What each symbol does to the units:
* | % *
z91 | z740 z76
z271 | z939 z939
z724 | z127 z406
z499 | z406 z189
z989 | z83 z819
z474 | z684 z85
z585 | z91 z604
z604 | z76 z121
z466 | z604 z634
z189 | z781 z83
z627 | z444 z875
z394 | z651 z41
z453 | z781 z526
z557 | z561 z706
z714 | z189 z989
z20 | z128 z651
z85 | z489 z971
z313 | z442 z128
z396 | z711 z85
z950 | z20 z394
z445 | z557 z897
z819 | z305 z444
z329 | z819 z714
z168 | z989 z377
z740 | z466 z893
z684 | z53 z489
z489 | z329 z127
z875 | z111 z587
z140 | z82 z724
z587 | z634 z445
z561 | z680 z25
z305 | z939 z453
z143 | z950 z442
z526 | z615 z377
z897 | z706 z313
z53 | z406 z329
z893 | z634 z557
z615 | z587 z875
z76 | z893 z445
z971 | z127 z855
z711 | z724 z394
z651 | z128 z82
z680 | z897 z687
z706 | z25 z143
z406 | z85 z85
z41 | z999 z396
z111 | z526 z855
z121 | z445 z91
z127 | z714 z453
z999 | z140 z711
z82 | z396 z474
z936 | z897 z466
z83 | z271 z684
z128 | z442 z41
z781 | z875 z615
z687 | z313 z20
z226 | z557 z587
z377 | z819 z627
z25 | z687 z897
z634 | z121 z121
z444 | z453 z111
z939 | z627 z781
z442 | z394 z999
z855 | z168 z83

The rows follow the links: the fewer symbols apart two units are, the more alike their rows tend to be.

Here are some units, each with a row of numbers. One shown again gets a slightly different row.
z819: -12   32   32  -15  -38   35   15  -11    3   10    7    5   -1   -9  -20   12  -14   -9   44   -6  -10   25   16   11   -1    0  -14   -6   -7   23   -7   -3   17   15   30   31   20  -15  -24  -14   -4
z680:  13   -4   -3  -12    6  -37   -5   12    0    4   25   -1   -6  -17  -17   -7  -35   39  -27  -18  -41   -5  -39    0    5    2   13   27   15   -5  -11  -25   11   11  -29  -12   12   17   10   22  -12
z634:  28    7   -7   17   16   18  -20   15   23   12  -20  -16  -12  -35   -8  -21    9  -30  -15   31   26  -23  -16   -7    5  -10    4   44  -19    7   22   13   -4    0   18  -14   -1   -6   12  -29   19
z394: -23  -30   -2   -4   23  -22    2   -8  -29  -22    3   -8   14   38   20   -5   32   12   -7  -21   -7   -8   -5   -6  -25    4   -4  -26    4    5   -7   -4  -23  -13  -35   -2  -12   24   20   42  -12
z897:  11   -2   -7   -7   15  -29  -11   13    8    6   19   -5  -13  -23  -18  -11  -29   33  -32  -12  -34  -11  -44    0    6   -1   13   35    7   -6   -6  -24   11    9  -29  -11    7   17   14   22   -9
z615: -14   27    0    1  -34   -2   -8    0    6   23    9  -13   -9    2  -22  -11   10  -25   31   29   13   -5  -32   -2    2  -16    6    3  -22  -40  -14   -1    1   -8   22   13   -8  -22  -37  -20   36
z561:  10   -3   -9  -11    6  -33  -13   15    7    6   26   -5  -12  -22  -19   -8  -37   35  -30   -9  -37   -9  -40    1   12   -4   14   34   11  -14  -10  -24   16   10  -25   -7    8   12    2   12   -3
z189:  11   22   -5   21  -26   15   21  -17    5   18  -24   45   -3   11    4   27  -11  -16   33    3   20   18   19  -23   10   14   24  -18    7  -24    5   11   -2    2    3    5  -10  -15  -41  -19  -15
z111: -20   24   21  -17  -40   20   -1    0    0   19   18  -17   -3   -6  -27   -6    4  -20   42   13    0   12  -15   11   -5  -15  -12   -6  -19  -10  -15   -9   10    6   35   28   12  -24  -29  -14   26
z396: -20  -34  -17  -10   20  -20   -2   -1  -18  -33    9  -12   15   36   35    7   18   20  -25  -10    3    3   36   15   -2    4  -22  -49   11   -1   -6    2   -8  -14  -10  -10  -12    8   20   20   -1
z83:   8   30   11   10  -32   22   23  -20   10   12  -17   49   -1    7   -1   30  -17   -9   38   -5    4   24   32  -11    5   15   13  -12    6    4    4   16    6   11   10   12    3  -10  -34  -16  -28
z406:   4  -29  -27    3    6    1   18   -5   -8  -12  -16   20   13   17   35   24  -17    3  -20   -6   25   21   48    0   16    6    0  -52   28  -24    6    6   -2    1    3  -12  -11  -14   -3  -17    0
z855:  -8   17   27  -17  -32   44   23  -12  -11   13    0    4    3  -11  -12   17  -14  -19   38  -11    0   32   14    7   -7   -3  -13  -19    0    9   -5  -11   11   20   29   34   18  -18  -18  -18    7

Each walk starts at a row. The symbols on each line, taken left to right, move it on to the next unit.
Each answer is a row, close to the row of the unit it stands for.
---
-20   34   26  -18  -45   17    0    0    4    9   22   -6   -3   -3  -27    2    1  -10   48   10  -11   18    0   19    1  -10  -16   -1  -18    5  -18   -3   13    4   35   27   12  -21  -29  -11   13
% * * * * * *:  29    6  -12   10   16    4  -22   19   23   18   -6  -19  -19  -36  -16  -21   -5  -11  -21   27   11  -26  -37   -5   10  -15   12   49  -13  -12   13   -2    2    3    6  -15    1   -4    8  -18   24
% % * * % *: -13  -23    6    2   22  -23    2   -6  -26   -5    2   -4    4   21    3   -9   15   18   -7  -31  -17  -14  -37  -18  -28    6   17   -2    5   -5   -8  -23  -19    1  -50    1   -7   26   12   48  -16
---
-15  -30  -23  -10   10  -14    5    0  -12  -32    9   -7   20   25   35   12    1   16  -29   -5    6   14   49   18   12    3  -27  -51   17   -6   -5    7    3  -13    4  -10   -8   -8   17    1    1
* * * % * * % * *:   5   14  -10    6   -9   -3  -13    8   13   25    0  -20  -10  -16  -19  -18    8  -31    5   36   22  -17  -43   -7    4  -17   14   24  -19  -41    1    1   -4   -7   14   -3   -9  -17  -18  -26   41
% * * * * * *:  -9  -19    7   -4   18  -32    1   -2  -18   -7   12   -5    4   13   -1   -8    3   29  -16  -30  -30  -11  -36  -10  -22    8   13    4    9    4  -10  -20   -8    0  -46   -1    0   30   16   48  -19
---
 12   -4  -22   20   -8    5   23  -13    0    8  -25   39    7   14   26   29  -14  -10    0    0   27   19   33  -16   15   14   19  -35   20  -34    6   14   -2   -1   -3   -6  -14  -16  -26  -21   -5
% * * % % % % * *: -17   32    5   -3  -36    0   -8   -3    9   21   11  -10   -7   -1  -27   -7    9  -24   33   30   10   -3  -27    2    4  -15    7    3  -24  -36  -14   -1    2   -9   28   12  -10  -20  -34  -17   32
% * * * % *:   9   -5    6   -3  -16   37   34  -17   -8    7  -17   28    8   -6   14   33  -27  -14    9  -18   14   35   34   -9    2   13    5  -34   25   -1    9   -4    6   21   12   14   11  -17  -11  -27   -8
---
  9    3  -18    4    1  -12  -18   10   13   23    5  -16  -17  -20  -24  -16   -7  -15  -11   27   13  -21  -53   -8    9  -17   20   24   -9  -49    2  -11   -3    3    4   -9  -11  -13   -8  -22   39
* * * * * *: -23  -31   -4   -4   20  -27    0   -4  -28  -28    8  -14   18   40   23   -6   31   19  -12  -20   -6   -6    9    3  -18    1  -14  -29    6    9   -9    0  -16  -13  -27   -9  -12   18   22   36   -8
% * * * * * *:  -4  -21   -2  -15   -8   28   24   -6  -14   -3   -4    4   13   -2   21   25  -22   -5   -1  -13   14   38   43   10    8    5  -15  -51   22   -7    1  -12    9   14   23   16   10  -22   -5  -27   12
---
-27  -29   -8  -10   20  -26   -4   -3  -21  -34   13  -17   13   37   24   -3   26   20  -19  -16   -8   -6   21   13  -11    2  -21  -33    4    9   -9    2  -11  -17  -17  -10  -10   17   26   35   -7
* % * % %:  11  -23  -13   -3   -2   19   28   -9  -12   -2  -19   24   12    3   28   30  -26   -7   -9  -12   23   31   45   -3   10    9   -2  -46   31  -14    8   -1    2   13    8    1    1  -17   -5  -24   -1
* % * * % * * * *: -16   46   20   -8  -48    4  -12    0   12   11   21    4   -7    4  -30    2    7   -9   50   17  -11    9   -4   15    5   -7   -7    9  -25    2  -15    5   12   -2   33   16    3  -17  -36   -9    5
---
 11    3   12    2  -20   40   34  -16   -7   15  -21   38    5   -4    5   31  -22  -18   28  -17   14   34   26   -9    0   10    7  -29   19   -2    7   -1    5   20   13   16   10  -16  -21  -23  -11
% % * * % %: -21   28   18  -15  -40   15   -3    1   -2   17   21  -18   -2   -4  -28   -4    3  -20   45   14    0    9  -15   13   -3  -16  -13   -2  -18  -11  -16   -7    9    2   34   27    7  -23  -32  -14   30
* * * * * % * %:   7   -4   -2  -11    9  -35   -7   11    2    5   27   -4  -10  -17  -17   -8  -34   37  -29  -17  -37   -8  -42   -1    7    2   13   29   13  -12  -10  -26    9   11  -34   -6    9   15    6   25  -10
---
 -9   49   20   -4  -47    3   -6   -3   20    3   17   22  -11   10  -24   13   -2    3   48    9  -15   11   16   14   10    1   -6   10  -19   17  -11   13   12   -2   29   10    4  -11  -35   -6  -17
* % % % * % %:   1   18   31   -7  -27   44   26  -16   -4   14   -8   24    2   -9  -12   22  -15  -14   42  -19    1   31   21   -1   -9    6   -1   -8    4   23    1   -3   10   26   21   26   23   -9  -17  -14  -15
* % * * *: -16   28   35  -20  -40   29    5   -3   -4   11   19   -7    0  -11  -27    1   -4  -13   45   -3  -11   20   -2   16   -3   -8  -20    1  -16   15  -15  -12   14   12   34   29   18  -15  -24  -10   10
---
  0  -34  -24   -2    8    2   17   -1  -11  -17   -6   11   14   17   34   25  -13    6  -25   -9   19   25   48    8   13    6  -10  -57   29  -16    3    4   -1    1    4  -11   -6  -12    3  -17    4
* % % * * * * * %: -10   16   38  -18  -27   42   19   -7   -9   15    4   -2    3  -15  -18    9  -12  -12   41  -14   -9   28    6    9  -11    0  -14   -8   -3   26   -4  -15   12   23   28   37   25  -12  -16  -12    2
* % * % %: -12   46    0    7  -43   -9   -5   -7   17   17    6   18   -9   12  -24    5    7  -16   41   28   10    1   -8   -1    9   -3   11    5  -19  -28  -11   13    3  -12   22    4  -14  -18  -47  -13   11
